Here is a tiny trained network, its code and every weight. The questions are about switching its units off for an input and a class, where a switched-off unit gives its printed mean instead of its output.

import numpy as np


def w(rows, s, z=0):
    codes = np.array(rows[::2]) - 128.0
    scale = np.full(codes.shape[1], s)
    scale[-1] = z or s
    return codes * scale


def norm(h):
    return h / np.sqrt((h * h).mean(-1, keepdims=True) + 1e-5)


def f(y):
    return y / 2 * (1 + np.tanh(0.7978845608 * (y + 0.044715 * y**3)))


def log_softmax(a):
    a = a - a.max(-1, keepdims=True)
    return a - np.log(np.exp(a).sum(-1, keepdims=True))


def net(x, mask):
    res = np.array(x, float).reshape(1, 3) / 4 @ E
    u = 0
    for l in range(2):
        y = f(norm(res) @ A[l][:, :-1].T + A[l][:, -1])
        res = res + np.where(mask[u : u + 6], y, B[l][:, -1]) @ B[l][:, :-1]
        u += 6
    return log_softmax(norm(res)[-1] @ U[:, :-1].T + U[:, -1])


A, B = {}, {}
E = w([
[176,136,196,73,134,11,174],'x0',
[187,253,108,118,43,198,216],'x1',
[77,42,82,106,21,73,149],'x2',
],0.006)
A[0] = w([
[123,165,69,89,173,102,204,165],'L0N0',
[120,34,21,158,44,64,163,5],'L0N1',
[165,187,214,204,177,144,72,43],'L0N2',
[187,157,135,170,131,1,146,16],'L0N3',
[85,147,43,204,79,178,33,157],'L0N4',
[58,116,157,148,213,33,89,147],'L0N5',
],0.0087,0.0026)
B[0] = w([
[71,140,151,129,125,151,106,163],'L0N0',
[101,176,117,91,192,135,149,236],'L0N1',
[121,130,80,140,169,140,123,216],'L0N2',
[129,64,42,246,139,129,177,190],'L0N3',
[86,82,163,184,120,90,121,247],'L0N4',
[177,150,157,91,92,121,107,254],'L0N5',
],0.012,0.006)
A[1] = w([
[127,71,191,51,119,105,52,50],'L1N0',
[183,67,175,159,155,55,250,4],'L1N1',
[150,155,109,38,91,60,128,126],'L1N2',
[53,84,67,30,113,125,180,11],'L1N3',
[139,214,81,106,24,175,156,220],'L1N4',
[70,254,130,50,89,68,78,236],'L1N5',
],0.0077,0.0025)
B[1] = w([
[102,90,195,48,74,117,139,202],'L1N0',
[22,112,85,254,139,145,184,219],'L1N1',
[203,144,194,202,93,196,163,192],'L1N2',
[143,211,67,153,236,206,19,194],'L1N3',
[174,23,143,36,38,138,61,241],'L1N4',
[152,160,123,86,146,116,33,251],'L1N5',
],0.009,0.0035)
U = w([
[72,68,88,243,115,179,235,195],'0',
[225,162,205,79,31,153,112,251],'1',
[164,255,37,77,250,205,136,149],'2',
[150,235,135,138,119,136,174,17],'3',
],0.0076,0.0027)

Each question gives the input, the list of numbers given to net, and the class t.
The units are the neurons (one row each of A and B). Each row of codes is followed by its name. A weight is (code - 128) times the scale printed after its matrix; where a second scale follows, it is the last column's (A, B and U).
mask holds one flag per neuron, layer by layer. A switched-off neuron (its flag False) gives its mean, the last column of its row in B, instead of its output. The means were averaged over made-up inputs and are rounded, as every weight is.
A unit's drop is (log p(t) with every unit on - log p(t) with that unit switched off) / (log p(t) with every unit on - log p(t) with every unit switched off).
The circuit of an input: a set's keep is (log p(t) with only the set's units on - log p(t) with every unit switched off) / (log p(t) with every unit on - log p(t) with every unit switched off). Starting from all 12 units, units are removed one at a time, each time the one whose removal leaves the highest keep (on an exact tie, the one counted first), for as long as the keep stays at least 0.8.
circuit, biggest first: the units of the circuit, biggest drop first
most important unit: the unit with the biggest drop
top k neurons: the k neurons with the biggest drops, biggest first
top k neurons in layer l: the k neurons of layer l with the biggest drops, biggest first
input [3,3,4], class 2: top 3 neurons => [L0N1; L0N4; L0N5]
input [-4,0,-4], class 0: most important unit => L0N4
input [4,5,7], class 2: top 3 neurons => [L1N3; L0N1; L0N5]
input [-6,-3,8], class 2: top 4 neurons => [L0N1; L1N3; L0N3; L1N1]
input [-5,-8,8], class 1: top 3 neurons in layer 0 => [L0N3; L0N5; L0N2]
input [-1,-6,7], class 2: circuit, biggest first => [L0N1; L1N3]
input [-5,-8,-8], class 1: circuit, biggest first => [L0N5; L0N1]
input [1,3,4], class 2: top 3 neurons => [L0N1; L0N5; L1N3]
input [-5,-8,-2], class 1: circuit, biggest first => [L0N5; L1N0]
input [-4,5,-5], class 1: top 2 neurons => [L0N3; L0N1]
input [-3,-6,7], class 2: top 3 neurons => [L0N1; L1N3; L1N4]
input [3,-6,-5], class 1: top 3 neurons => [L0N5; L0N1; L1N0]
input [6,-8,-5], class 1: top 3 neurons => [L0N5; L0N4; L1N0]
input [0,-2,4], class 2: circuit, biggest first => [L0N1]
input [5,6,8], class 2: top 2 neurons => [L1N3; L0N1]
input [-6,-2,-6], class 0: top 3 neurons in layer 0 => [L0N4; L0N1; L0N5]
input [3,7,-4], class 1: top 3 neurons => [L1N4; L0N1; L1N3]
input [5,0,6], class 2: top 3 neurons => [L0N1; L1N3; L0N4]
input [6,4,-5], class 0: top 2 neurons => [L0N3; L0N1]
input [-1,7,-2], class 1: most important unit => L1N4
input [4,-2,-1], class 0: top 2 neurons => [L0N3; L1N1]
input [2,-4,5], class 2: top 4 neurons => [L0N1; L1N3; L1N4; L0N4]
input [-2,8,-7], class 1: top 3 neurons in layer 1 => [L1N4; L1N3; L1N1]
input [6,3,7], class 2: top 3 neurons in layer 0 => [L0N1; L0N4; L0N0]
input [-8,3,-7], class 0: top 2 neurons in layer 1 => [L1N5; L1N3]
input [4,4,-2], class 0: top 2 neurons in layer 0 => [L0N3; L0N5]
input [7,-3,-6], class 0: circuit, biggest first => [L0N3]
